Each row has a name. Each piece below is followed by the name of the row it came from, unless a question asks for something else. Each question is about the rows just above it.

[96, 102, 100, 94, 111, 111, 135, 132, 105, 86, 130, 95, 113, 87, 120, 72, 116, 117] -> (152)
[101, 116, 113, 123, 125, 109, 89, 101, 102, 118, 126, 98, 117, 112, 148, 121, 89, 103] -> (29)
[100, 116, 115, 123, 128, 114, 86, 94, 103, 121, 133, 98, 121, 115, 157, 118, 95, 100] -> (76)
[100, 116, 115, 123, 128, 114, 86, 94, 103, 121, 133, 98, 121, 115, 157, 118, 95, 109] -> (193)
[106, 96, 109, 107, 102, 99, 119, 112, 106, 100, 157, 97, 132, 101, 130, 52, 128, 148] -> (212)
[93, 110, 116, 108, 135, 131, 103, 87, 108, 113, 171, 100, 140, 109, 182, 72, 133, 146] -> (182)
[102, 74, 87, 41, 95, 150, 150, 119, 109, 86, 153, 97, 122, 93, 97, 67, 156, 131] -> (134)
[100, 103, 107, 100, 102, 109, 131, 116, 103, 100, 105, 95, 98, 101, 101, 82, 127, 124] -> (19)
[102, 99, 89, 93, 81, 79, 165, 175, 98, 65, 59, 89, 70, 70, 39, 85, 93, 82] -> (146)
[104, 108, 119, 109, 110, 124, 100, 76, 103, 131, 112, 98, 105, 128, 123, 108, 134, 134] -> (166)
[92, 113, 112, 116, 133, 113, 110, 112, 106, 100, 157, 97, 132, 96, 171, 74, 110, 126] -> (110)
[108, 105, 109, 106, 97, 109, 107, 102, 99, 119, 82, 96, 88, 117, 86, 128, 107, 102] -> (135)
[119, 99, 102, 107, 109, 97, 106] is which row, read backwards?
(135)
asked: [108, 105, 109, 106, 97, 109, 107, 102, 99, 119, 82, 96, 88, 117, 86, 128, 107, 102]
(135)

[117, 99, 91, 98, 95, 99, 135, 126, 99] -> (76)
[89, 88, 100, 91, 115, 132, 129, 94, 71] -> (193)
[109, 171, 129, 100, 171, 123, 98, 93, 71] -> (146)
[100, 129, 98, 171, 109, 123, 87, 93, 84] -> (166)
[126, 135, 99, 95] is which row, read backwards?
(76)
Which value appears more than once in (76)?
[99]
Repeated in (146):
[171]
Which row holds this, read backwards? [71, 94, 129, 132, 115, 91, 100]
(193)
[93, 98, 123, 171, 100, 129, 171, 109] is which row, read backwards?
(146)
Which row holds this, read backwards? [98, 91, 99]
(76)

[164, 22, 66, 60, 93, 137, 91, 77, 78, 79, 146, 66, 102, 134, 62, 41, 60, 78, 66, 85, 41, 95, 78, 115] = (19)
[128, 44, 96, 94, 112, 71, 78, 72, 80, 103, 116, 67, 47, 128, 129, 61, 82, 75, 78, 26, 99, 61, 134, 107] = (135)
[182, 106, 101, 100, 122, 118, 91, 74, 102, 109, 118, 100, 82, 127, 103, 81, 113, 81, 140, 95, 170, 102, 38, 133] = (166)
[98, 112, 104, 109, 109, 109, 105, 167, 88, 162, 116, 116, 75, 74, 103, 72, 44, 74, 109, 109, 41, 127, 175, 162] = (134)
asked: [182, 106, 101, 100, 122, 118, 91, 74, 102, 109, 118, 100, 82, 127, 103, 81, 113, 81, 140, 95, 170, 102, 38, 133]
(166)
[98, 112, 104, 109, 109, 109, 105, 167, 88, 162, 116, 116, 75, 74, 103, 72, 44, 74, 109, 109, 41, 127, 175, 162] is in which row?
(134)
Which row holds [128, 44, 96, 94, 112, 71, 78, 72, 80, 103, 116, 67, 47, 128, 129, 61, 82, 75, 78, 26, 99, 61, 134, 107]?
(135)
[128, 47, 67, 116] is which row, read backwards?
(135)
[116, 103] is which row, read backwards?
(135)

[95, 101, 101, 97, 126, 101, 101, 86, 120] -> (146)
[95, 92, 101, 97, 126, 73, 97, 92, 120] -> (134)
[68, 124, 175, 93, 64, 134, 93, 93, 59] -> (193)
[92, 95, 101, 126, 126, 73, 97, 92, 126] -> (19)
The value that (193) holds more than once:
[93]
asked: [95, 101, 101, 97, 126, 101, 101, 86, 120]
(146)
Which row holds this, read backwards? [93, 134, 64, 93, 175, 124]
(193)
Which row holds [92, 95, 101, 126, 126, 73, 97, 92, 126]?
(19)
Repeated in (146):
[101]
asked: [95, 92, 101, 97, 126, 73, 97, 92, 120]
(134)

[96, 60, 136, 93, 92, 144, 71, 52, 119, 88, 102, 53, 163, 110, 108, 106, 83, 112, 106, 103, 121, 122, 98, 88, 89, 76, 105, 133, 98, 99, 98, 108, 108, 68, 166, 98, 93, 66, 111, 70, 146, 144, 125, 43, 94, 97, 66, 129] = (152)
[55, 105, 127, 117, 104, 97, 101, 115, 71, 105, 78, 140, 148, 124, 61, 98, 90, 141, 110, 140, 88, 100, 85, 59, 95, 104, 88, 91, 66, 143, 68, 78, 85, 73, 114, 148, 66, 94, 109, 70, 82, 93, 101, 132, 112, 127, 148, 103] = (29)
[91, 82, 93, 148, 107, 117, 102, 89, 21, 151, 119, 72, 126, 110, 141, 88, 53, 93, 80, 160, 129, 102, 65, 102, 135, 115, 91, 140, 118, 73, 83, 142, 112, 111, 99, 87, 118, 118, 82, 175, 93, 125, 89, 103, 152, 114, 126, 91] = (135)
[91, 82, 93, 148, 107, 117, 102, 89, 21, 151, 119, 72, 126, 110, 141, 88, 53, 93, 80, 160, 129, 102, 65, 102, 135, 115, 91, 140, 118, 73, 83, 142, 112, 111, 99, 26, 118, 118, 82, 175, 93, 125, 89, 103, 114, 114, 126, 91] = (193)
[96, 60, 136, 93, 92, 144, 71, 52, 119, 88, 102, 53, 163, 103, 108, 106, 83, 112, 106, 103, 121, 122, 98, 88, 89, 76, 105, 133, 98, 99, 98, 108, 108, 68, 166, 98, 93, 66, 111, 70, 146, 144, 101, 132, 112, 127, 148, 103] = (146)
asked: [91, 82, 93, 148, 107, 117, 102, 89, 21, 151, 119, 72, 126, 110, 141, 88, 53, 93, 80, 160, 129, 102, 65, 102, 135, 115, 91, 140, 118, 73, 83, 142, 112, 111, 99, 87, 118, 118, 82, 175, 93, 125, 89, 103, 152, 114, 126, 91]
(135)
[126, 114, 114, 103, 89, 125, 93, 175, 82] is which row, read backwards?
(193)
Which row holds this, read backwards? [143, 66]
(29)
[66, 148, 114, 73, 85, 78, 68, 143, 66, 91, 88] is which row, read backwards?
(29)

[85, 146, 144, 86, 55, 108, 108, 105, 119, 94, 83, 104] : (135)
[93, 27, 62, 106, 142, 95, 99, 134, 79, 109, 79, 79] : (110)
[93, 27, 62, 106, 84, 95, 99, 102, 94, 124, 84, 84] : (134)
[92, 121, 112, 93, 67, 96, 109, 134, 158, 99, 64, 90] : (146)
[99, 27, 62, 106, 99, 95, 99, 102, 119, 94, 87, 78] : (76)
Which row holds [55, 86] read backwards?
(135)
Repeated in (110):
[79]
Which row holds this, read backwards? [109, 79, 134, 99]
(110)
Which row holds this, read backwards? [99, 95, 84, 106, 62]
(134)
Repeated in (134):
[84]
Which value appears more than once in (76)?
[99]
Which row holds this, read backwards? [94, 119, 105, 108, 108, 55]
(135)

[128, 76, 84, 103] -> (212)
[85, 85, 129, 93] -> (135)
[100, 25, 84, 116] -> (152)
[76, 115, 130, 53] -> (76)
[112, 74, 100, 53] -> (110)
[67, 29, 129, 73] -> (193)
[81, 98, 88, 107] -> (182)
Which value appears more than once in (135)?
[85]
Which row holds [130, 115, 76] read backwards?
(76)
Which row holds [84, 76] read backwards?
(212)

[107, 113, 108, 101, 94, 93, 118, 73, 112, 119, 103, 105, 69, 89, 112, 108, 102, 106, 129, 105, 100, 105, 94, 91, 122, 135, 109, 85, 100, 135, 102] -> (146)
[83, 78, 112, 95, 101, 49, 110, 127, 107, 93, 132, 128, 103, 107, 74, 98, 106, 108, 79, 83, 111, 117, 89, 82, 115, 98, 105, 95, 109, 100, 102] -> (193)
[143, 129, 110, 107, 90, 120, 102, 88, 99, 99, 126, 78, 90, 97, 96, 131, 97, 94, 51, 113, 105, 126, 97, 107, 90, 121, 145, 93, 119, 103, 110] -> (110)
[40, 99, 79, 100, 85, 97, 94, 118, 123, 118, 99, 85, 106, 67, 85, 69, 87, 123, 126, 143, 96, 117, 105, 99, 78, 89, 153, 107, 175, 59, 96] -> (212)
[151, 98, 124, 112, 92, 100, 97, 116, 108, 98, 76, 98, 100, 114, 90, 97, 113, 105, 180, 83, 116, 93, 103, 95, 119, 85, 68, 100, 95, 109, 96] -> (29)
[149, 102, 87, 88, 98, 74, 87, 84, 114, 110, 105, 49, 137, 101, 95, 144, 96, 96, 45, 53, 94, 57, 124, 104, 106, 78, 75, 99, 82, 104, 105] -> (76)
[103, 73, 108, 101, 113, 118, 94, 93, 110, 108, 89, 112, 175, 64, 118, 97, 120, 98, 145, 102, 93, 108, 112, 101, 78, 104, 114, 116, 70, 109, 101] -> (135)
[86, 98, 89, 110, 99, 103, 79, 94, 92, 109, 111, 102, 123, 120, 106, 68, 87, 86, 54, 83, 102, 66, 58, 109, 74, 120, 69, 107, 157, 41, 99] -> (134)
[104, 122, 105, 142, 95, 128, 86, 86, 98, 120, 101, 106, 76, 145, 85, 98, 118, 105, 85, 106, 88, 142, 154, 106, 93, 79, 141, 106, 94, 92, 89] -> (152)
Which row holds this, read backwards? [93, 94, 118, 113, 101, 108, 73]
(135)
[109, 95, 100] is which row, read backwards?
(29)
Which row holds this, read backwards? [83, 180, 105, 113, 97, 90, 114, 100, 98, 76, 98, 108]
(29)
[108, 113] is which row, read backwards?
(146)
Which row holds [86, 98, 89, 110, 99, 103, 79, 94, 92, 109, 111, 102, 123, 120, 106, 68, 87, 86, 54, 83, 102, 66, 58, 109, 74, 120, 69, 107, 157, 41, 99]?
(134)

